Each row is followed by one of two labels, saying whether the row has a hidden trait. Each part has a new trait and two new labels.
In the rows, zero is written as 128.
[125, 116, 120, 101, 78, 115, 126, 122, 137, 117, 138, 130, 146, 120, 121, 104, 144, 130, 125, 121, 151, 139, 129, 130, 152, 145, 145, 127, 116, 133, 119, 127, 114, 123, 128, 189, 117, 128, 48, 124, 155]  pasug
[120, 136, 163, 136, 221, 112, 120, 129, 116, 13, 126, 120, 152, 125, 125, 103, 144, 132, 128, 106, 116, 129, 138, 121, 68, 119, 132, 127, 97, 129, 127, 126, 122, 124, 119, 152, 142, 141, 171, 132, 156]  lizim
[122, 96, 164, 106, 111, 127, 115, 124, 127, 41, 133, 142, 125, 121, 138, 101, 136, 146, 122, 134, 140, 134, 129, 139, 131, 102, 135, 138, 141, 138, 115, 126, 142, 132, 105, 173, 129, 156, 60, 125, 147]  pasug
[123, 111, 148, 102, 68, 110, 122, 137, 128, 181, 139, 116, 138, 116, 131, 133, 124, 115, 129, 121, 143, 125, 107, 135, 147, 136, 136, 124, 103, 132, 119, 121, 103, 118, 105, 159, 113, 134, 63, 123, 170]  pasug
[120, 103, 182, 85, 161, 122, 131, 133, 123, 84, 130, 116, 131, 135, 130, 133, 152, 131, 128, 115, 108, 110, 151, 133, 53, 118, 132, 147, 103, 136, 127, 129, 89, 133, 117, 93, 140, 117, 112, 131, 132]  pasug
[126, 128, 138, 65, 60, 116, 126, 121, 120, 59, 132, 129, 157, 129, 134, 96, 121, 133, 135, 120, 155, 152, 138, 137, 82, 107, 132, 128, 112, 129, 124, 125, 38, 132, 126, 154, 133, 139, 81, 126, 157]  pasug
[130, 119, 129, 132, 153, 129, 136, 128, 120, 44, 137, 133, 136, 131, 126, 118, 126, 130, 121, 148, 150, 130, 139, 126, 118, 128, 135, 137, 121, 122, 140, 130, 51, 130, 126, 183, 141, 139, 109, 124, 123]  pasug
[122, 139, 163, 152, 211, 116, 115, 139, 107, 68, 129, 119, 133, 116, 141, 124, 150, 124, 128, 120, 137, 129, 116, 120, 115, 108, 132, 114, 107, 119, 119, 127, 133, 116, 108, 201, 138, 172, 142, 125, 160]  pasug
[118, 96, 162, 99, 125, 104, 113, 130, 138, 148, 137, 123, 142, 115, 115, 165, 154, 119, 127, 114, 123, 118, 108, 136, 158, 123, 144, 134, 90, 137, 117, 122, 120, 126, 95, 158, 126, 151, 117, 126, 165]  pasug
[126, 128, 158, 118, 99, 129, 136, 123, 129, 49, 130, 129, 132, 146, 133, 110, 168, 137, 123, 127, 127, 123, 168, 135, 62, 138, 129, 135, 136, 125, 131, 121, 84, 130, 137, 104, 140, 125, 37, 128, 116]  pasug
[120, 113, 175, 103, 163, 122, 117, 125, 126, 6, 127, 141, 124, 122, 135, 108, 144, 144, 128, 121, 118, 120, 153, 136, 72, 98, 138, 135, 127, 136, 106, 125, 192, 136, 107, 154, 135, 155, 56, 135, 153]  pasug
[143, 120, 82, 148, 53, 150, 144, 118, 149, 213, 137, 141, 108, 133, 100, 147, 112, 127, 118, 159, 130, 118, 154, 127, 153, 171, 131, 149, 147, 127, 147, 138, 99, 141, 148, 94, 123, 95, 129, 128, 72]  lizim
[129, 130, 146, 98, 167, 148, 115, 139, 112, 112, 126, 125, 110, 112, 125, 153, 116, 115, 136, 126, 126, 112, 142, 125, 63, 114, 139, 128, 107, 121, 116, 140, 147, 142, 109, 139, 112, 133, 126, 140, 129]  lizim
[125, 93, 151, 103, 85, 129, 124, 126, 144, 172, 135, 122, 132, 126, 128, 169, 165, 128, 121, 120, 127, 124, 122, 135, 162, 121, 139, 138, 129, 134, 122, 134, 63, 132, 93, 128, 132, 135, 107, 128, 140]  pasug
[123, 135, 131, 116, 139, 120, 126, 131, 130, 119, 135, 119, 131, 128, 117, 101, 140, 120, 136, 112, 121, 111, 153, 130, 63, 157, 136, 119, 93, 124, 114, 122, 186, 123, 129, 129, 107, 113, 12, 134, 147]  lizim
[129, 142, 146, 133, 132, 142, 132, 126, 119, 25, 122, 129, 122, 140, 137, 121, 157, 141, 130, 120, 125, 123, 172, 129, 27, 121, 127, 125, 128, 120, 128, 135, 127, 138, 136, 119, 135, 130, 62, 134, 120]  pasug
[128, 126, 141, 102, 151, 132, 122, 136, 110, 105, 130, 121, 130, 113, 124, 145, 90, 114, 130, 138, 138, 126, 117, 124, 129, 103, 131, 135, 114, 121, 129, 134, 52, 135, 113, 158, 143, 143, 196, 129, 132]  pasug
[128, 139, 134, 148, 191, 143, 118, 128, 124, 80, 128, 130, 126, 114, 121, 145, 135, 130, 127, 121, 128, 126, 130, 117, 105, 120, 141, 123, 125, 123, 122, 145, 145, 140, 113, 165, 131, 143, 157, 137, 132]  lizim
[129, 124, 130, 58, 49, 120, 130, 114, 133, 111, 128, 139, 142, 135, 122, 117, 117, 134, 135, 131, 136, 143, 145, 142, 110, 106, 122, 139, 133, 132, 130, 121, 56, 139, 144, 110, 136, 122, 117, 129, 127]  pasug
[126, 129, 158, 71, 129, 129, 128, 141, 114, 82, 131, 110, 128, 128, 126, 108, 113, 116, 139, 115, 129, 109, 162, 132, 3, 128, 137, 127, 80, 122, 122, 130, 110, 132, 123, 109, 114, 112, 63, 136, 150]  lizim
[124, 111, 182, 87, 180, 119, 116, 130, 115, 55, 131, 116, 143, 119, 131, 162, 142, 126, 126, 117, 119, 127, 121, 126, 117, 90, 134, 139, 106, 130, 124, 130, 67, 131, 100, 148, 155, 160, 171, 128, 159]  pasug
[117, 108, 193, 13, 6, 116, 110, 137, 118, 108, 132, 119, 124, 112, 139, 122, 113, 118, 148, 109, 136, 112, 137, 148, 25, 94, 139, 126, 108, 131, 92, 121, 115, 137, 94, 108, 107, 140, 28, 136, 188]  lizim
[110, 102, 191, 47, 75, 104, 106, 137, 119, 91, 141, 116, 149, 105, 132, 130, 139, 114, 133, 108, 144, 120, 118, 143, 106, 102, 149, 125, 83, 131, 96, 114, 93, 124, 83, 187, 119, 167, 30, 126, 203]  pasug
[120, 105, 192, 117, 162, 108, 126, 123, 135, 79, 133, 124, 140, 137, 120, 154, 200, 132, 120, 118, 113, 112, 162, 137, 100, 139, 132, 135, 115, 129, 128, 113, 107, 122, 126, 115, 141, 138, 66, 125, 137]  pasug
[124, 133, 137, 110, 137, 116, 118, 121, 128, 82, 135, 129, 151, 115, 114, 109, 133, 126, 133, 117, 150, 136, 138, 127, 125, 132, 147, 115, 96, 123, 118, 128, 131, 129, 122, 193, 116, 149, 100, 131, 159]  pasug
[122, 108, 172, 99, 163, 123, 117, 124, 122, 62, 125, 129, 138, 126, 135, 154, 147, 136, 127, 120, 114, 130, 126, 133, 108, 84, 128, 144, 125, 134, 127, 129, 65, 137, 105, 85, 156, 156, 183, 132, 138]  pasug
[123, 119, 125, 71, 126, 110, 128, 130, 112, 78, 137, 138, 140, 117, 116, 64, 51, 124, 133, 150, 147, 132, 145, 137, 96, 121, 131, 149, 100, 137, 131, 115, 110, 132, 130, 168, 128, 126, 135, 125, 134]  lizim

New part:
[170, 109, 135, 111, 138, 139, 128, 123, 141, 140, 131, 178, 132, 137, 161, 160, 155, 120, 127, 101, 158, 131, 88, 119, 129, 146, 106, 133, 113, 124, 158, 107, 137, 131, 142, 122, 98, 148, 101, 151, 143, 92, 128, 158, 125, 153, 146, 140, 111, 126, 127, 91, 125, 104, 125, 171, 132, 76, 127, 142, 143, 102, 105, 135, 124, 121, 149, 154, 126, 126, 153, 115, 144, 125, 130, 69, 97, 122, 120, 102, 93, 118, 116, 137, 126, 137, 88, 149, 135, 144, 76, 141, 120, 131, 114, 105, 129, 121, 172, 101, 159, 104, 132, 160, 85, 161, 172, 133, 93, 135, 158, 163, 108, 131, 123, 125, 143, 114, 164, 130, 122, 142, 136, 127, 153, 105, 113, 127, 67, 172, 90, 100, 121]  tudu
[193, 119, 148, 98, 141, 146, 137, 114, 134, 140, 120, 193, 145, 133, 169, 154, 152, 113, 131, 92, 205, 132, 105, 133, 148, 112, 102, 134, 117, 136, 136, 104, 136, 134, 137, 123, 112, 137, 79, 116, 148, 97, 109, 133, 114, 146, 141, 158, 102, 125, 127, 73, 129, 87, 112, 150, 169, 68, 121, 141, 131, 77, 106, 156, 120, 119, 188, 159, 126, 169, 133, 118, 137, 127, 133, 70, 82, 109, 115, 134, 108, 91, 116, 144, 148, 165, 89, 145, 101, 139, 75, 155, 142, 125, 131, 112, 114, 77, 179, 83, 156, 121, 143, 175, 75, 168, 159, 113, 84, 129, 135, 140, 145, 126, 94, 114, 118, 116, 168, 122, 115, 175, 126, 137, 161, 104, 88, 124, 58, 199, 81, 107, 131]  tudu
[157, 133, 136, 102, 134, 139, 129, 114, 124, 127, 105, 150, 151, 136, 140, 117, 132, 122, 132, 104, 174, 131, 142, 138, 144, 97, 125, 119, 131, 123, 113, 124, 130, 132, 125, 121, 144, 119, 126, 94, 134, 114, 110, 105, 110, 123, 126, 128, 124, 124, 133, 113, 133, 107, 111, 105, 158, 120, 125, 121, 116, 103, 113, 150, 125, 119, 162, 137, 137, 154, 95, 127, 126, 130, 129, 125, 110, 118, 116, 152, 118, 70, 131, 136, 153, 163, 129, 125, 96, 132, 119, 134, 154, 120, 145, 138, 110, 87, 143, 104, 122, 140, 134, 155, 113, 148, 137, 115, 121, 125, 122, 106, 149, 121, 95, 113, 100, 127, 154, 121, 116, 170, 130, 127, 161, 131, 108, 128, 77, 161, 118, 135, 145]  fud
[163, 113, 137, 105, 138, 132, 122, 114, 135, 135, 121, 162, 135, 137, 141, 144, 147, 126, 127, 104, 168, 131, 106, 129, 135, 133, 114, 128, 118, 119, 136, 118, 135, 134, 136, 120, 114, 139, 113, 134, 141, 104, 119, 139, 119, 140, 140, 125, 117, 123, 133, 94, 128, 113, 121, 142, 137, 95, 125, 135, 130, 110, 105, 135, 126, 120, 150, 143, 132, 133, 133, 123, 141, 128, 127, 94, 115, 122, 119, 119, 107, 102, 124, 134, 135, 144, 104, 143, 123, 139, 96, 137, 134, 130, 127, 120, 118, 111, 162, 109, 143, 115, 129, 155, 98, 146, 165, 129, 111, 131, 147, 139, 118, 124, 106, 122, 130, 122, 151, 130, 124, 144, 136, 122, 154, 116, 119, 127, 51, 176, 94, 118, 130]  fud
[170, 136, 150, 94, 139, 138, 134, 98, 117, 120, 91, 150, 164, 136, 151, 128, 130, 123, 135, 90, 223, 131, 151, 157, 161, 68, 121, 124, 133, 131, 108, 130, 132, 143, 122, 115, 151, 116, 130, 66, 143, 108, 92, 85, 105, 115, 123, 139, 118, 120, 137, 82, 134, 95, 99, 88, 185, 104, 122, 121, 115, 94, 111, 169, 123, 112, 184, 131, 139, 173, 78, 139, 125, 135, 129, 136, 102, 106, 111, 182, 136, 47, 138, 139, 170, 169, 138, 124, 67, 128, 121, 154, 164, 120, 161, 144, 92, 50, 153, 88, 116, 148, 139, 172, 106, 147, 135, 108, 112, 124, 105, 91, 177, 112, 66, 104, 89, 127, 171, 119, 112, 192, 128, 133, 167, 128, 84, 125, 60, 190, 108, 134, 154]  fud
[158, 114, 135, 117, 135, 135, 127, 127, 137, 135, 133, 164, 128, 132, 138, 152, 146, 125, 126, 118, 148, 131, 98, 125, 127, 146, 114, 133, 117, 125, 145, 113, 133, 132, 139, 126, 106, 140, 113, 151, 137, 101, 130, 151, 126, 147, 140, 134, 113, 126, 128, 101, 126, 113, 125, 159, 131, 92, 123, 139, 137, 105, 111, 138, 125, 125, 148, 142, 124, 131, 150, 120, 139, 126, 129, 90, 112, 125, 126, 108, 109, 133, 121, 136, 125, 133, 93, 143, 140, 138, 88, 134, 119, 132, 118, 112, 132, 129, 158, 114, 150, 110, 130, 145, 102, 146, 147, 134, 106, 131, 148, 148, 114, 130, 123, 128, 142, 121, 139, 131, 127, 132, 134, 127, 138, 112, 116, 126, 97, 153, 97, 114, 115]  fud
[201, 133, 155, 86, 143, 148, 138, 100, 122, 125, 94, 177, 167, 135, 157, 131, 141, 116, 136, 82, 231, 133, 141, 153, 168, 71, 113, 125, 127, 135, 115, 119, 133, 141, 126, 113, 140, 119, 121, 63, 146, 106, 90, 94, 101, 129, 128, 153, 107, 120, 133, 65, 134, 83, 97, 101, 197, 87, 119, 123, 115, 71, 106, 174, 120, 113, 199, 150, 137, 184, 88, 131, 126, 132, 132, 113, 80, 97, 107, 178, 126, 49, 128, 144, 172, 194, 122, 130, 70, 132, 105, 160, 166, 117, 157, 135, 92, 45, 170, 74, 130, 146, 145, 186, 87, 166, 142, 103, 98, 124, 108, 97, 184, 115, 67, 101, 85, 123, 184, 116, 109, 206, 127, 137, 174, 117, 72, 124, 38, 204, 98, 125, 151]  fud
[210, 107, 158, 83, 147, 148, 132, 109, 140, 139, 114, 207, 149, 139, 176, 166, 167, 115, 131, 77, 232, 134, 87, 135, 150, 115, 94, 135, 111, 127, 156, 98, 140, 141, 144, 114, 99, 146, 95, 123, 159, 79, 104, 145, 111, 155, 149, 155, 97, 119, 131, 52, 129, 81, 100, 161, 173, 40, 119, 143, 136, 71, 88, 161, 118, 111, 196, 167, 129, 170, 135, 115, 147, 127, 132, 56, 72, 108, 110, 125, 93, 85, 114, 147, 151, 175, 70, 152, 106, 148, 54, 159, 138, 127, 129, 106, 115, 72, 199, 65, 167, 109, 143, 192, 56, 178, 183, 118, 72, 132, 149, 148, 150, 125, 92, 113, 122, 113, 180, 124, 114, 182, 136, 132, 177, 92, 80, 123, 20, 223, 57, 95, 128]  tudu
[176, 117, 146, 102, 139, 142, 132, 117, 135, 136, 117, 183, 140, 135, 159, 155, 149, 119, 130, 98, 181, 132, 105, 132, 141, 118, 104, 134, 118, 130, 143, 109, 136, 136, 135, 121, 113, 140, 108, 130, 146, 101, 114, 143, 119, 144, 140, 146, 106, 125, 128, 80, 127, 99, 118, 151, 150, 75, 123, 136, 136, 93, 107, 148, 122, 119, 162, 154, 127, 154, 133, 121, 143, 127, 131, 84, 92, 114, 118, 127, 106, 95, 119, 137, 146, 155, 88, 143, 113, 137, 86, 147, 134, 127, 127, 115, 117, 95, 171, 92, 154, 116, 137, 156, 83, 163, 158, 123, 87, 131, 143, 142, 136, 126, 100, 117, 126, 115, 164, 126, 120, 156, 131, 132, 156, 106, 102, 125, 60, 181, 43, 107, 132]  tudu
[177, 116, 142, 98, 136, 143, 130, 119, 139, 140, 126, 183, 132, 140, 159, 157, 153, 118, 129, 97, 170, 132, 99, 122, 143, 134, 107, 131, 115, 126, 145, 105, 135, 130, 139, 123, 107, 144, 105, 134, 145, 93, 122, 156, 115, 149, 141, 144, 108, 126, 127, 85, 127, 99, 123, 162, 147, 71, 125, 136, 137, 92, 104, 141, 123, 121, 168, 155, 126, 145, 144, 115, 142, 126, 132, 81, 91, 120, 116, 113, 98, 110, 115, 141, 136, 149, 85, 146, 122, 141, 78, 140, 131, 126, 118, 111, 124, 118, 173, 90, 157, 105, 135, 164, 82, 167, 165, 126, 88, 132, 140, 149, 122, 131, 111, 121, 131, 115, 147, 126, 121, 146, 133, 130, 157, 107, 115, 127, 66, 184, 81, 104, 126]  tudu
